Read these off the grid that follows.
1) The second entry on the main diagonal?
2) The second entry on the diagonal from the top-right corner?
3) The last entry, reading row by row?
4) The bottom entry of the column that holds the smallest entry?
5) The entry directly above 37?
6) The entry in the bottom-left corner?
7) The third entry on the main diagonal?
8) The 5th entry, reading row by row?
[[ 23 -20  11 -28]
 [ -1 -30  44   6]
 [  0   1  -1   2]
 [ 23 -20   8 -22]
 [  2 -32  45 -35]
 [ 10  10 -26   0]
 [-31 -51  21  27]
 [-17 -35  12 -34]
 [ 24 -20   9 -18]
 [ 33  -9  27 -41]
 [ 23 -18  12 -21]
 [ -5  23 -21 -32]
 [ 12 -26  37 -42]
 [  3 -25  44 -36]
 [-11 -20 -23  23]
 [ 39  42  -9 -23]]
1) -30
2) 44
3) -23
4) 42
5) -21
6) 39
7) -1
8) -1

W =
[[  -3.8  -35.3  -10.2 -179.7]
 [ -51.9  -27.3   64.5  -14.9]
 [ -25.4  -25.2  -18.1 -177.3]
 [  22.4  145.6   23.0   87.5]
 [   6.0  193.3   49.8  115.5]]
The entry directly below -25.2 -> 145.6
The first entry of the largest entry's row: 6.0
The second entry on the main diagonal -> -27.3
Report the 1st entry, reading row by row.
Answer: -3.8
The entry just right of -27.3: 64.5
Report the entry just right of -35.3.
Answer: -10.2
Report the top entry of the column that holds the smallest entry.
Answer: -179.7
The 3rd largest entry is 115.5
The 3rd-last entry, reading row by row -> 193.3
The smallest entry in the first column -> -51.9
Report the entry just right of 193.3.
Answer: 49.8
The largest entry in the first column is 22.4
The entry directly above 22.4 -> -25.4
The 2nd smallest entry -> -177.3
The entry directly above 145.6 -> -25.2

Read these off the row that follows.
1) Which number is the entry just right of -122.58?
2) Which number is the entry just right of the largest entry?
3) Which number is the entry just left of -86.42?
16.60,63.21,108.07,-24.80,-86.42,-53.28,70.46,168.26,79.42,-22.96,120.36,120.07,-122.58,162.20
1) 162.20
2) 79.42
3) -24.80
